(in the rows, 128 means zero)
Rows lie near named flat spaces through zero. A row that begins with a name and a colon came from that space; any other row is followed by the name of its block's space that it lies nearest.
zq-rq: [125 117 111 101  94 167 138  77 147 101 132 149  99 110 148  83  47 144
 133 109 112 148 126 119 180 147 126 134  96 142  92]
jj-ht: [140 125  93 108  67  96  83 165  74 147 166 113 126 182  79 161  82  90
 123 133  94 121 165  69 123 156 130 197 125  95 127]
dn-hr: [141  54 229 127 125 153 150 132 143 127 147 166  75  81 186  86 101 171
 184 159 178 110 111 213 152 168 100 160  84 187 110]
dn-hr: [124 123 116 159 147 126 148 118 152 125 126  93 171 121 135 109 159 176
 110 108 172 130 134 117 131  93 114  95 156 143 144]
jb-nh: [144  87 184 134 118 106 110 178  97 155 155 135 102 131 129 148 138 115
 160 160 146 100 133 162 106 159 118 180 120 135 136]
jj-ht: [193  72 137 116  72 141 120 159 108  99 143 130 108 139 152 186 107 142
 187 163 174 123 132 209 151 154 111 162 154 121 145]
sj-nm: [133 109 128 127 105 124 109 133 112 140 148 128 102 127 121 124  98 107
 135 122 117 123 136 118 127 151 131 162 123 117 118]
gl-zh: [149 131 101 130 117 127 113 139  88 120 117 126 108 140 144 183 143  95
 157 139 128 123 122 158 137 123 139 138 165 103 145]
dn-hr: [ 99 137  92 170 145 103 137 119 140 148 144  66 196 141 107  87 154 179
  76  87 161 127 157  46 125  82 113 107 153 140 143]
jb-nh: [ 97 143 129 141 159 131 155 103 151 128 119 117 160 120 140  83 143 174
 104 113 146 132 128 100 144  96 117  96 118 163 126]
gl-zh: [130  95 146 152 129 129 128 125 132 141 143 117 112 103 143 104 125 138
 136 115 154 118 129 137 128 134 121 140 135 136 126]
zq-rq: [156 119 103 123 116 168 142  89 181  90 111 130 122  95 137 122 105 137
 127 104 134 155 113 164 137 132 135  86 147 108 120]
sj-nm: [114 118 175 125 137 112 135 150 148 147 146 131 150 133 106  97 131 156
 111 140 135 121 138 110 106 139 112 137  91 155 123]
gl-zh: [116 126 118 147 130 111 121 132 125 147 143 103 145 133 112 112 134 133
 107 110 133 123 143  89 117 119 125 134 136 125 132]
gl-zh: [124 127 167  91 140 186 157  74 181  93  98 193  74  73 169  85  82 129
 149 132 103 150  88 189 155 156 137  98  76 151  87]
dn-hr: [ 86 132 117 178 161 102 114 112 151 182 149  87 139  99  88  62 142 109
  67  64 111 122 142  40  79 119 141 122 136 109 118]
gl-zh: [114 164 123 110 152 148 140  99 152 113  98 156 118 113 131 120 128 109
 118 124  92 144 106 135 127 125 146  93 111 124 113]
jj-ht: [133 141 127 114 126 119 136 148 117 116 122 128 160 161 126 155 145 151
 132 155 140 128 134 133 137 114 117 123 127 141 143]
jb-nh: [ 85 134 158 175 175  73 100 166  78 203 148 107 116 128 110 119 187  80
 112 120 115  89 136  78  75 121 139 164 133 123 140]
sj-nm: [156 180  75 108 135 136 110 128 143 104  85 140 126 133  92 202 157  50
 116 125  70 153 106 154  82 127 170  82 167  52 140]
zq-rq: [105 166 160  93 145 109 130 157 112 135 119 161 144 164 109 142 142 121
 122 171  94 123 127 115 116 132 128 136  80 149 125]
dn-hr: [168 126 102 106  97 146 117 130 125  98 116 140 110 134 128 179 112 100
 151 139 117 141 120 172 132 143 139 127 150  93 133]
sj-nm: [140 137 152 125 150 123 136 149 162 124 115 133 153 127 106 146 166 129
 116 143 130 133 119 154  86 128 130  97 129 120 140]
sj-nm: [100  97 213 123 138 120 132 137 166 164 162 150 116 102 106  47  96 147
 108 129 119 117 134 103  98 170 114 157  52 167  95]
jj-ht: [173  94 155  82  55 104 103 197 117 125 172 135 149 186  72 169  81 139
 138 177 127 125 163 129 109 180 106 191  95 121 131]
gl-zh: [ 83 135 173 152 184 124 154 107 202 155 131 121 162  88 104  37 148 164
  69  95 129 132 126  82  86 119 122  85  91 157 110]
jj-ht: [139 144 171  87 129 119 138 169 141 114 120 159 158 162 105 160 143 143
 131 183 119 131 127 156 107 141 118 123  90 144 135]
dn-hr: [ 89 141  91 153 125  91 134 131 112 151 158  68 208 175 102  86 132 195
  78 104 157 121 175  15 148  83 100 136 130 160 140]
jj-ht: [ 49 209 111 165 241 135 188  66 163 125  66 116 190 106 169  72 221 181
  80  99 142 136 101  89 147  31 131  19 136 180 139]
gl-zh: [139 129 184 102 149 147 154 136 166 105 105 169 130 115 141 134 145 149
 145 166 135 134 104 194 119 139 122  99  97 152 126]
jb-nh: [107 151  96 135 138 127 148 110 116 116 118 107 168 150 147 119 141 174
 117 123 151 131 137  96 168  84 115 108 138 156 139]
sj-nm: [ 91 176  61 103 112 138 109  79  96 128 120 142  96 139 121 108  68  76
 108  96  52 143 131  53 163 129 155 143 108 107  96]
jb-nh: [160  83 150 143 118 142 142 133 150 113 135 118 130 108 152 129 133 167
 151 133 183 126 125 182 135 131 110 122 148 140 139]
jj-ht: [128 121 119 123 102 111 113 143 119 140 153 114 142 151  97 122 103 130
 112 124 120 126 151  86 122 139 122 156 119 122 125]
dn-hr: [214  82 104  88  45 165 114 138 121  70 130 147  91 137 146 204  69 118
 190 157 145 145 124 223 162 169 125 153 156  92 133]
zq-rq: [ 75 181  72 130 152 137 156  73 118 115 105 114 165 144 153  87 126 169
  99 102 123 140 133  58 189  70 124  93 123 163 122]
gl-zh: [111  88 128 173 121 109 118 123 128 167 171  82 133 111 118  69 112 151
 104  85 157 114 154  69 123 128 114 157 137 137 123]
sj-nm: [ 70 152 154 130 168 125 174 105 143 129 123 126 183 140 152  57 141 218
 102 133 157 125 136  78 170  85  97 102  81 211 121]
jb-nh: [135  78 232 121 123 102 110 191 105 167 164 160  88 125 122 128 127 113
 163 177 134  94 130 168  92 184 114 197  79 151 122]
jb-nh: [134 149 101 111 129 161 130  84 189 106 106 145 113  93 105 110  98  95
 100  94  81 161 109 129 107 144 155  84 123  89 103]
sj-nm: [128 118 141 146 155 150 159 105 147 109 107 128 130  99 177 115 155 168
 146 127 172 129 109 174 153 102 118  92 144 156 136]
zq-rq: [151  76 116 134  83 156 120  97 145 119 152 121  87  92 142  95  60 132
 142  95 141 136 132 138 153 158 125 151 134 117 106]
zq-rq: [123 172 129  98 152 141 148 120 152 101  91 157 148 137 126 146 148 130
 121 150 105 145 109 148 126 115 136  84 111 133 128]
dn-hr: [107 163 122 145 176 124 136 117 145 136 102 125 141 114 124 125 176 112
 105 114 114 131 113 120 102 102 143  86 141 119 135]
jj-ht: [ 86 116 113 194 180 153 158  50 180 142 121  92 124  50 167  26 140 164
  94  47 162 133 115  95 143  89 129  75 152 149 113]
zq-rq: [113 169 125  78 129 153 150 100 158  95 103 168 140 139 124 112  95 143
 114 142  90 153 117 121 152 129 131  99  78 148 105]
zq-rq: [109 137 124  75  82 134 134 110 182 118 159 138 169 155  66  56  31 173
  71 115  88 157 161  38 137 159 112 139  47 149  85]
jb-nh: [109 146 151 106 119  84  84 181  52 173 148 154  92 170  95 163 124  52
 138 163  67 101 139  95 100 162 144 202  93 112 123]
[179 164  44 110 104 145 100 120 134  93  92 127 114 134  97 218 133  44
 127 113  78 158 112 160  98 133 171  93 192  32 142]
dn-hr
[148 114 152 137 131 109 115 167 130 143 136 121 134 131 105 157 159 111
 130 142 135 118 130 149  83 141 129 135 141 109 144]
zq-rq
[142 147 114  78 113 183 154  77 193  71  97 170 122 108 134 111  73 142
 124 125  99 169 106 159 155 142 136  81  96 128  98]
zq-rq
[143 112 123 133 118 136 121 126 109 123 127 130 100 119 151 147 124 113
 155 130 137 123 121 158 141 133 132 140 147 119 131]
gl-zh
[ 78 188  38 107 100 108 117 104  53 131 135 107 159 201 120 120  85 135
 101 115  89 131 164   4 199  89 126 159 115 142 120]
sj-nm
[ 94 187  67 120 148 144 148  78 114 103  92 128 147 143 155 122 132 140
 114 113 110 144 120  92 180  79 137  88 135 141 126]
sj-nm
[104 167  92 113 132 133 127 102 120 123 114 135 129 139 123 120 113 112
 110 115  90 139 127  88 144 116 141 118 117 123 116]
sj-nm
[136 147 106  95 103 134 116 127 116 114 122 147 116 148 114 152  98  99
 132 138  90 139 128 124 136 143 140 139 116 109 119]
jb-nh
[119 161  93 123 135 126 135 120 116 115 111 120 156 152 130 146 144 137
 119 130 125 135 130 110 145  98 130 107 141 129 139]
sj-nm
[129 126 119 131 119 117 127 134 155 134 144 105 165 138  91 111 122 147
  95 113 131 135 146  90 107 128 121 122 126 122 129]
zq-rq
[128 120 126 147 125  97 108 163  71 153 143 109 125 153 131 161 155 112
 145 141 142 104 141 120 125 120 125 164 151 124 149]
jb-nh
[115 140 116 117 126 139 137 107 130 118 122 136 129 130 137 111 109 139
 124 123 119 135 127 113 152 122 127 122 114 140 117]
zq-rq
[117 110 153 125  98  77 114 188  94 162 180 100 179 189  85 120 118 171
 110 153 149 105 177  60 120 135  95 189  97 159 138]
sj-nm
[104 143 117 176 179 119 126 111 139 156 115 104 125  92 128 109 180 100
 103  88 125 122 116 110  93 102 147  96 163 108 136]
gl-zh
[140  72 174 142 114 129 123 140 131 145 158 128  98 102 141 102 108 139
 149 129 156 113 131 152 125 158 114 164 117 143 120]
sj-nm
[159 149 114  96 118 148 103 128 124 110  99 171  69 115 118 190 119  35
 151 140  65 142  98 185 100 163 168 124 137  66 120]
dn-hr
[106 168 102  88 110 124 130 118 139 119 131 136 164 167  88 109  87 141
  89 128  86 147 147  59 139 128 126 126  85 135 110]
gl-zh
[129 112 131 139 120 118 119 137 116 142 144 117 123 128 125 123 124 126
 129 123 136 120 137 117 124 133 124 148 132 127 129]
zq-rq
[134 165  90 112 117 105 112 154 110 126 123 117 163 175  85 176 144 105
 108 139 101 134 142  96 107 119 137 126 141  98 144]
sj-nm
[159 152  87  76  77 133 108 145  87  95 118 152 118 179 116 202  94  93
 153 163  91 140 132 143 152 144 138 152 128  99 131]
dn-hr
[117 144 105 122 113 105 119 143 107 138 143 109 162 168 100 132 122 138
 107 129 120 126 153  73 130 118 121 145 123 129 133]
jj-ht
[ 75 129 145 138 146 124 164 104 115 134 140 117 165 141 167  55 119 219
 119 128 170 117 145  74 193  90  91 133  89 214 120]
sj-nm
[122 101 224 123 150 115 134 161 188 157 150 150 135 103  88  81 134 142
 105 143 125 121 127 136  61 169 117 132  69 149 112]
sj-nm
[130  62 158 159 102 111 124 144 129 157 183  91 137 120 124  77 101 178
 125 112 181 109 159  99 132 143  97 174 123 156 126]
gl-zh
[112 145 115 142 157 145 142  88 182 126 111 123 135  91 120  87 133 127
  93  88 114 146 115 111 110 117 142  79 131 117 115]
jb-nh
[ 80 165 162 119 170 111 135 133 109 152 117 154 127 137 130 107 151 119
 118 146  98 115 120 100 123 120 132 131  84 159 119]
dn-hr
[113 125 128 143 152 158 135  77 151 129 112 143  78  69 159  86 115 103
 131  93 113 135 101 143 135 132 147 107 128 123 105]
gl-zh

Rows lie near named flat spaces through zero. A row that begins with a name and a colon came from that space; any other row is followed by the name of its block's space that it lies nearest.
nbrt: [ 83 138 203 146  69 144 134  70  90 152 176  50 107 106 223 151  90  68
 105 150 176  88 212 118 212 150 129 112 147 190 123]
jrlf: [ 96 124 107 137 116 152 131 114 117 116 134 125 124 130  93 109 100 121
 148 116 165 127 104 125 109 102 128 145 150 127 107]
jrlf: [141 145 104 148 143 140 115 133 133 131 143 116 139 126 157 133 145 142
 142 133 127 148 139 130 121 118 110 151 164 148 121]
nbrt: [218 155 150 138 168  78 159  99 116 189 102 180  85 116  63  88 144 112
 163 145  58 127 167  89 140 108 164  78 179 104 133]
nbrt: [ 66 158 132  97  44 151 116 134 100  73  95 113 168 180 130 188 100 140
 169 160 163 146  83 156 171 143 115  93  82 118 133]
nrng: [220 137  97 143 188 107 111 157 144 156 112 122 121 120 140 128 141 153
 143 147  99 161 175  81 127  98 115 143 166 143 133]
nrng: [131  89 151 132 105 131 140 103 129 136 136 101 107 107 151 121 129 109
  90 125 117  99 133 147 151 143 154 123 140 163 147]
nrng: [123 132 149 144  94 142 135  93 118 135 147 104 124 121 169 135 145 113
 123 138 111 114 137 160 165 148 140 115 164 163 137]
jrlf: [143 135 140 110 146 143 121  99 126 122 136 111 146 154 145 117 117  77
 150  91  85  91 131 136 175 134 137  89 127 106 103]
jrlf: [ 91 122 112 160 122 158 120 122 135 124 173 102 134 105 179 128 148 137
 108 120 160 133 128 155 102 130 109 180 163 170 121]
bgdr: [ 68 176 105 219 118 170 146 132 147 140 199 184  99 116  79 108 149 187
 127 147 153 150 127 126  92 162 118 168 200 111  92]
hhzt: [ 75  91 151 150  87 137 133 116 135 131 174  94 124  78 219 143 177 137
  52 133 156 119 127 193 102 163 124 179 135 203 163]
hhzt: [115  96 140 111 142 134 129 124 134 122 135 118 120 129 114 108  93  96
 104  93 137  91 128 112 134 130 139 123  94 107 113]
bgdr: [140 123 104 124 188 118 105 151 141 136 146 115 149 107 179 122 151 128
 117 102 146 144 147 121  74 100  92 181 121 141 121]
hhzt: [130  79 163 113 123 115 155  91 119 145 122 127  89 107  88  86  96  79
  99 102 125  78 127 119 135 122 170 107 119 125 132]
nrng: [ 57 124 182 113  49 128 152  89  96 120 129 123 118 124 128 141 113 101
 114 141 160 102 112 161 150 153 148  99 100 138 143]
hhzt: [176 146 139 112 137  77 142 138 120 152  84 170 119 124  95 133 156 146
 145 159  95 154 132 119 113 119 139 102 120 115 158]
gfmm: [144 143 124 102 119 132 102 136 117 109 107  86 163 155 181 167 118 119
 155 139 128 140 139 128 169 119 108 113 111 143 132]
nbrt: [122 128 155 144 124 126 158 129 166 129 148 203 113 138  79 112 179 151
  86 116  40  96  92 172 140 216 168  83 108  69 136]
nrng: [132 109 127 142  49 177 127  99 115 102 114  65 117 153 137 154  83 124
 140 161 125 112 119 138 227 142 156  93 175 174 137]
nrng: [158 139 136 124  81 139 119 140 127 111  98 100 133 163 144 178 111 149
 139 176  99 136 139 122 218 161 138  79 126 139 148]
gfmm: [153 131  96 128 131 167 101 159 153  91 120 103 152 178 131 155 100 147
 143 128  99 128 121 113 192 151 122 106 121 106 111]
bgdr: [185  96 110  98 169 108 120 125 126 134  95 110 132 122 125 107 121 102
 139 104 110 124 124 116 113  81 135 131 129 138 135]
gfmm: [112 128 144 154  31 162 161  93 111 114 107 134  87 154  48 133  86 141
 146 174 114 111  98 133 209 160 182  67 173 129 136]
hhzt: [107 137 166 112 133  95 130 103  99 156 143 110 133  92 191 129 146  90
 120 124 164 126 166 136  97 105 110 147 115 161 137]
nbrt: [101  80 137 153  99 135 153 125 129 138 134 128  70  97  69 103  81 139
  83 141 179 112 132  94 117 127 155 148 137 143 134]
jrlf: [130 126 119 127 115 116 119 170 136 120 109 127 131 126 138 162 133 173
 111 164 151 161 133 117 118 135 113 145 102 140 153]
nbrt: [139 124  99 116 116 129 122 144 118 112  88 125 129 142  87 135  98 146
 159 145 153 153 107 107 121  93 126 130 129 128 132]
gfmm: [ 85 142 102 137 126 167 110 146 139  96 150 122 152 154 128 138 108 141
 139 114 155 132 110 127 129 138 105 144 117 106  97]
bgdr: [105 156 114 137 186 150 119 141 171 113 181 181 166 152 134 108 183 131
 120  66  64 108  96 171 102 181 114 128 105  57  89]
hhzt: [157 195  89 112 166  92  79 215 125 123  95 122 180 144 188 202 145 194
 172 185 178 225 175  78  93  91  46 169  88 133 139]
jrlf: [115 109 173  98 104 134 126  95 122 118 138  88 145 136 193 141 130  75
 104 104 100  80 131 168 184 162 142  92  96 141 136]
nrng: [103 174 133 148 170 120 132 104 118 157 174 158 136 107 145  99 164 107
 150 101 136 132 147 137  73 111 105 154 157 116  97]
bgdr: [159 118  77 155 145 159 119 136 146 119 129 122 124 136 102 112 123 150
 145 123 113 140 109 121 126 110 131 147 183 136 115]
bgdr: [171  94 158 113 127 119 133 119 130 140 111  98 102 130 127 126  88  98
 104 130 105  93 164  93 192 138 157  90 113 132 138]
nbrt: [ 94 142 165 117 103 114 144  85  80 149 126 114 109 114 116 115  85  79
 154 134 185 116 157 101 130  90 131 117 132 138 116]
hhzt: [160 112 113 156 124 143 157 103 146 134 124 171  97 133  48  86 145 138
 131 118  58 108  83 151 138 147 178  99 185 108 128]
jrlf: [120 146  98 163 133 126 137 163 140 133 127 177 106 122  60 122 129 188
 133 157 153 167 120  99  82 124 120 155 145 108 124]
gfmm: [100 117 147 129 172 122 136 130 149 139 168 158 121 112 121  95 137 109
  88  81 124  95 135 126  93 151 128 141  92  88 107]
nbrt: [113 169 182 135 112 102 146 108 117 156 148 158 124 118 156 141 171 121
 119 147 101 122 156 151 142 170 132  98 120 120 140]
hhzt: [119  73  99 156 124 158 121 149 154 116 148  95 109 105 138 122 112 155
  77 125 161 126 123 122 114 131 129 180 146 167 134]
gfmm: [149 135 129 119 115 153 126 113 134 107 117 125 141 171 112 132 117 113
 152 118  69 104 107 142 196 155 150  72 132 100 117]
hhzt: [136 175 105 100 154 108  87 215 148  99 102 143 184 166 167 197 149 189
 141 158 134 187 138 109 119 146  70 135  46  91 136]
gfmm: [123 142  89 139 147 123 112 173 141 120 127 143 146 121 136 145 155 180
 130 144 155 177 118 127  71 114  93 177 125 134 134]
jrlf: [113 123 143 131 126 139 144  74 112 138 147 126 118 120 117  90 123  78
 141  94 119  93 117 148 129 115 149 116 160 129 109]
nbrt: [157 155 141 118 126  99 138 104  90 155  96 130 112 125  99 121 104 105
 178 152 142 142 157  90 136  80 133 105 152 133 128]
gfmm: [129 135 136 113 129 131 119 129 129 118 126 119 145 145 148 141 126 116
 133 121 114 120 130 133 152 140 124 110 107 117 124]
nbrt: [ 73 164 172  91  82 127 140  66  64 125 114 114 136 150 109 124  71  52
 193 119 173 103 130 120 160  93 133  79 113 110 100]
bgdr: [161  89 117  96 176 100 115 153 133 135 104 111 127 110 134 116 109 115
 110 108 150 130 144  92  93  86 118 155  91 133 136]
bgdr: [152 111 155 121 108 123 117 125 117 138 122  64 119 119 193 159 102 111
 107 155 145 121 183 104 186 129 127 121 124 178 148]
nrng: [115 141 143 151 151 132 137  91 122 156 173 129 118 103 150  96 144  95
 127 102 127 108 153 135 111 122 127 142 166 136 106]
hhzt: [141 134 107 124 164 129 115 155 144 121 127 140 140 140 118 126 126 140
 133 115 122 137 127 110 114 124 114 137 112 101 114]
gfmm: [138 131 128 120 180  94 121 172 155 139 136 165 141 112 147 132 174 155
  93 118 115 144 138 128  74 145 106 153  80 104 139]
gfmm: [ 94 132 128 143  80 133 133 131 109 125 123 116 113 117 121 147 108 152
 129 168 186 152 132 118 122 117 121 147 140 158 139]
nrng: [138 101 115 103  89 122 121 159 139  96  84 122 146 141 137 167 149 168
 109 154 111 148  83 165 135 148 134 121  94 145 174]
bgdr: [ 99 161 116 168 109 152 132 121 129 127 158 142 129 128 129 132 149 154
 142 143 134 145 121 148 121 142 119 143 173 135 116]
jrlf: [ 64 124 122 163 130 168 124 155 166 107 189 143 129 130 133 129 132 158
  77 108 144 113 118 139 117 188 115 158 106 101 104]
nrng: [122 170 157 128 176 119 127 136 136 146 158 160 128 145 114 118 110 106
 134 107 116 107 177  80 147 153 116 100  90  58  87]
jrlf: [148 149 107 107 102 127 116 160 117 102  71 129 141 171  85 165  90 159
 175 169 138 162 114  96 162 114 122  97 106 107 134]
bgdr: [173  91 141  98  79 138 106 130 116 108  84  34 133 148 191 180  79 113
 120 164 128 119 157 112 232 128 139  94 116 187 161]
[116 184 176 114  60  75 146 112  69 154  85 138 120 117 136 175 135 137
 168 210 170 173 161 120 137 109 121  99 123 158 168]
nrng
[ 91 131 153 131 155  83 154 116 111 169 146 177 101  76  97  88 146 115
 111 115 176 132 142 116  33  99 122 165 116 119 127]
nbrt
[ 96 130 125 132 114 153 116 131 132 109 148 106 145 138 160 144 121 128
 121 122 146 123 125 140 141 143 114 138 120 134 117]
hhzt
[162 126 108 137 166 117 124 179 171 126 125 173 130 136 104 132 162 180
 101 131  80 143 119 123 112 164 127 130 104  91 137]
gfmm
[104 149 107 113 166  92 130 149 113 138 114 177 136 110  84 107 136 140
 155 118 182 166 113 108  23  72  98 171 105 101 119]
nrng
[119  82 144  99 124 112 134 150 144 115 111 138 123 123 114 130 124 132
  78 116 124 109 106 136 117 152 143 123  63 112 151]
nrng
[136 139  96 143 152 132 118 162 143 124 128 144 130 134 105 130 124 163
 136 136 141 155 129 102 105 119 110 151 131 112 117]
jrlf
[170  80 146 148 159 140 117 160 164 144 153  78  86 118 151 130  66 125
  56 131 133  92 212  45 198 160 137 130 110 135 121]
bgdr
[126  97  81 108 126 135 108 174 136  93  90 113 141 139 104 144  97 162
 130 134 173 158  94 110  98  95 111 161  98 133 137]
bgdr
[177 124 114 105 141  88 108 190 137 127  80 122 138 128 149 173 136 176
 118 173 138 177 150  96 118 117 105 140  85 142 167]
jrlf
[153 105 163 105 109 105 133 147 135 129  99 121 113 135 128 154 110 133
  93 153 109 114 149 108 178 162 148  89  77 122 158]
nrng
[111 122  93 117 125 150 125 115 106 107 105 120 129 145  63 103  69 109
 179 109 175 131  94 102 110  68 128 136 143 114  98]
jrlf
[126 116 148 124 136 130 127 105 130 135 152 107 134 116 178 121 146  96
 107 104 110 101 139 153 138 141 131 127 128 144 128]
jrlf
[139 128 120 119 128 109 116 176 143 120 108 135 140 129 146 164 148 174
 108 157 132 160 130 125 115 143 110 141  91 131 155]
hhzt
[ 98 125  81 134 209 152  88 204 189  97 179 144 172 138 165 132 152 167
  86  75 139 139 119 126  65 156  74 195  68  81  94]
bgdr
[143 127 164 156 126 113 151 114 136 164 151 144  90 102 130 117 147 131
  91 145 101 111 166 122 146 163 150 115 149 136 141]
nbrt
[138 126 165  84 129  86 134 105 101 143 103 123 138 117 155 130 139  85
 134 120 122 117 137 141 122 109 132 106  94 135 148]
bgdr
[121  81  86 104 166 178 110 109 139  89 134  95 148 156  99  81  73  72
 146  42 126  80  79 128 130  93 136 134 126  99  78]
nbrt
[150 123 121 114 117  92 128 147 123 133  92 137 136 109 148 151 174 161
 123 160 126 168 113 154  89 114 121 145 122 162 175]
nrng
[154 162 107 150 118 128 124 130 119 136 117 129 131 131 133 145 147 158
 164 166 122 167 136 127 133 113 118 131 179 151 136]
jrlf
[160 134 111 153 152 137 113 119 128 147 150  90 131 108 188 127 146 125
 135 131 128 141 164 126 128 105 111 160 186 178 125]
bgdr
[ 97 118  93 109 120 151 111 157 142  81 116 131 163 156 118 143 127 150
 133 111 138 139  69 155 108 133 114 141  92 108 123]
nbrt
[131  45 106 163 112 144 135 142 153 132 141  93  83  76 133 113 121 161
  50 138 164 125 125 126 100 126 146 192 161 198 159]
hhzt
[180 114  90 140  95 160 117 112 120 113  97  75 127 145 134 141 109 135
 165 155 110 142 115 133 183 100 143 118 201 182 139]
bgdr
[124  91 150 109  90 109 144 123 108 132  93 113  97 112  97 129  86 120
 109 151 166 121 132 104 136 111 150 119 106 148 154]
nrng
[108 118 152 135 107 138 131 101 108 139 146  85 110 112 155 126  91  95
 119 132 169 109 165 108 154 117 130 133 142 160 121]
nbrt
